-0.162  -0.475  -0.761  -1.027
-0.071  5.859  -4.910  -1.818
-0.928  3.306  -1.167  1.595
1.924  -2.723  1.248  -2.268
|
-0.071  5.859  -4.910  -1.818
-0.928  3.306  -1.167  1.595
-0.162  -0.475  -0.761  -1.027
1.924  -2.723  1.248  -2.268

0.181  -0.356  -2.688  -0.310  2.616  2.071  -1.585  0.559  -0.669  1.001  -1.544  -0.008  1.019  -0.417  -0.470
1.720  0.052  -3.405  0.171  1.143  1.665  -2.182  1.012  -0.335  0.743  -1.742  -0.778  0.724  -0.564  -0.013
-1.722  -1.347  0.353  1.265  1.596  0.267  -5.525  -5.493  -0.564  3.954  -0.030  -1.212  3.251  -2.995  0.327
|
1.720  0.052  -3.405  0.171  1.143  1.665  -2.182  1.012  -0.335  0.743  -1.742  -0.778  0.724  -0.564  -0.013
0.181  -0.356  -2.688  -0.310  2.616  2.071  -1.585  0.559  -0.669  1.001  -1.544  -0.008  1.019  -0.417  -0.470
-1.722  -1.347  0.353  1.265  1.596  0.267  -5.525  -5.493  -0.564  3.954  -0.030  -1.212  3.251  -2.995  0.327

-1.962  0.537  -1.156  0.200  -2.499  -0.760  0.803  1.393
0.988  1.101  -4.884  2.431  0.671  -1.473  2.609  0.190
-0.153  0.170  5.617  -1.358  -0.132  0.109  -0.865  -0.212
|
0.988  1.101  -4.884  2.431  0.671  -1.473  2.609  0.190
-1.962  0.537  -1.156  0.200  -2.499  -0.760  0.803  1.393
-0.153  0.170  5.617  -1.358  -0.132  0.109  -0.865  -0.212

2.135  -0.665  1.251  -3.569  -0.776  4.103  3.804  2.044
0.726  4.996  -1.693  -0.358  -0.049  0.568  0.700  1.085
|
0.726  4.996  -1.693  -0.358  -0.049  0.568  0.700  1.085
2.135  -0.665  1.251  -3.569  -0.776  4.103  3.804  2.044

-3.782  0.791  -2.419
3.186  -1.247  -0.072
-2.552  1.481  -4.818
|
-2.552  1.481  -4.818
-3.782  0.791  -2.419
3.186  -1.247  -0.072

4.415  0.447  3.516  5.280  1.073  4.325  2.467  0.253
-0.910  0.730  -0.745  -1.321  -1.286  -0.433  -1.790  -0.684
|
-0.910  0.730  -0.745  -1.321  -1.286  -0.433  -1.790  -0.684
4.415  0.447  3.516  5.280  1.073  4.325  2.467  0.253
---
-0.005  4.999  -2.173
-1.844  -1.488  4.333
-0.062  -1.859  1.410
|
-1.844  -1.488  4.333
-0.062  -1.859  1.410

0.134  -0.512  0.191
0.642  1.495  -0.207
-0.357  1.424  0.079
-5.157  2.021  -2.002
|
0.642  1.495  -0.207
-0.357  1.424  0.079

-3.254  1.028  5.805
-2.908  0.761  5.468
3.589  -0.495  1.222
|
-2.908  0.761  5.468
3.589  -0.495  1.222

0.805  3.087  5.532  1.640
0.135  -3.350  -0.812  0.596
-2.983  -5.580  -5.614  -1.320
|
0.135  -3.350  -0.812
-2.983  -5.580  -5.614

-1.784  4.910  3.567  -1.646  -3.445
2.155  -1.081  -0.135  -2.770  0.776
0.662  2.385  2.046  -3.469  1.090
-3.153  -2.484  -1.680  2.479  2.171
2.550  -0.813  1.633  0.509  -1.919
|
2.155  -1.081  -0.135
0.662  2.385  2.046

-2.439  -3.058  0.078  -1.216
-1.141  0.444  -0.946  0.798
1.687  -1.834  -0.233  4.913
-0.276  4.728  -0.102  -0.032
|
-1.141  0.444  -0.946
1.687  -1.834  -0.233
---
-1.489  -4.315  -1.173  -0.500  -1.090  -0.301  -1.936  -1.713  1.816  -3.955  3.121  -1.515
-0.788  -3.808  -0.590  0.159  -1.225  -0.269  0.396  0.083  0.877  -2.231  -1.321  0.420
-4.621  3.098  -1.458  0.316  -1.022  -2.197  2.292  0.988  -1.270  -1.703  -0.738  1.890
|
-1.515  -1.489  -4.315  -1.173  -0.500  -1.090  -0.301  -1.936  -1.713  1.816  -3.955  3.121
0.420  -0.788  -3.808  -0.590  0.159  -1.225  -0.269  0.396  0.083  0.877  -2.231  -1.321
1.890  -4.621  3.098  -1.458  0.316  -1.022  -2.197  2.292  0.988  -1.270  -1.703  -0.738

-1.471  -4.983
0.249  0.984
-2.054  -2.214
|
-4.983  -1.471
0.984  0.249
-2.214  -2.054

-0.421  -1.887  -0.984  -0.524  -0.274  1.269  -0.344  0.497  0.447  2.115  -0.275
-0.564  0.840  -0.182  -2.381  -0.508  -2.025  -0.946  -1.807  0.949  0.691  -1.141
2.157  2.200  0.362  0.106  -1.105  0.926  2.102  1.064  1.439  1.378  -1.030
-1.371  0.468  1.010  2.582  -1.668  -1.815  -1.529  1.913  -3.750  4.939  0.880
0.815  -0.089  -1.103  -2.276  1.584  -0.300  -2.010  -0.766  2.010  2.898  -1.000
1.139  1.103  -2.097  -1.244  -0.867  0.526  -1.551  -1.108  2.049  0.978  0.083
|
-0.275  -0.421  -1.887  -0.984  -0.524  -0.274  1.269  -0.344  0.497  0.447  2.115
-1.141  -0.564  0.840  -0.182  -2.381  -0.508  -2.025  -0.946  -1.807  0.949  0.691
-1.030  2.157  2.200  0.362  0.106  -1.105  0.926  2.102  1.064  1.439  1.378
0.880  -1.371  0.468  1.010  2.582  -1.668  -1.815  -1.529  1.913  -3.750  4.939
-1.000  0.815  -0.089  -1.103  -2.276  1.584  -0.300  -2.010  -0.766  2.010  2.898
0.083  1.139  1.103  -2.097  -1.244  -0.867  0.526  -1.551  -1.108  2.049  0.978

-4.044  -1.071  -1.338  1.663  4.736  1.312  0.976  1.727  4.058  -1.505
1.780  -0.203  0.800  -2.293  -5.321  -3.091  3.697  1.735  -0.094  1.211
-1.213  3.748  -0.033  2.273  0.392  0.655  -2.140  0.704  2.458  -0.309
|
-1.505  -4.044  -1.071  -1.338  1.663  4.736  1.312  0.976  1.727  4.058
1.211  1.780  -0.203  0.800  -2.293  -5.321  -3.091  3.697  1.735  -0.094
-0.309  -1.213  3.748  -0.033  2.273  0.392  0.655  -2.140  0.704  2.458

-2.205  1.148
2.525  -4.815
1.876  -4.461
0.965  3.814
|
1.148  -2.205
-4.815  2.525
-4.461  1.876
3.814  0.965

-2.544  -0.407  -1.289  0.685
-0.752  2.898  -0.868  0.020
2.448  -1.155  -2.973  -2.452
-2.396  -0.084  -2.941  -1.272
0.507  0.847  0.513  0.886
-0.203  4.672  0.041  -2.257
|
0.685  -2.544  -0.407  -1.289
0.020  -0.752  2.898  -0.868
-2.452  2.448  -1.155  -2.973
-1.272  -2.396  -0.084  -2.941
0.886  0.507  0.847  0.513
-2.257  -0.203  4.672  0.041

0.083  0.033  0.166  0.061  0.055  0.093  -0.161  0.207  0.059  -0.089  -0.146
1.784  1.024  -0.759  -0.261  -2.423  0.071  2.558  -1.172  2.353  -1.193  -1.003
-1.480  5.260  1.698  2.007  -2.781  1.097  -0.079  0.499  2.217  1.746  -0.267
|
-0.146  0.083  0.033  0.166  0.061  0.055  0.093  -0.161  0.207  0.059  -0.089
-1.003  1.784  1.024  -0.759  -0.261  -2.423  0.071  2.558  -1.172  2.353  -1.193
-0.267  -1.480  5.260  1.698  2.007  -2.781  1.097  -0.079  0.499  2.217  1.746
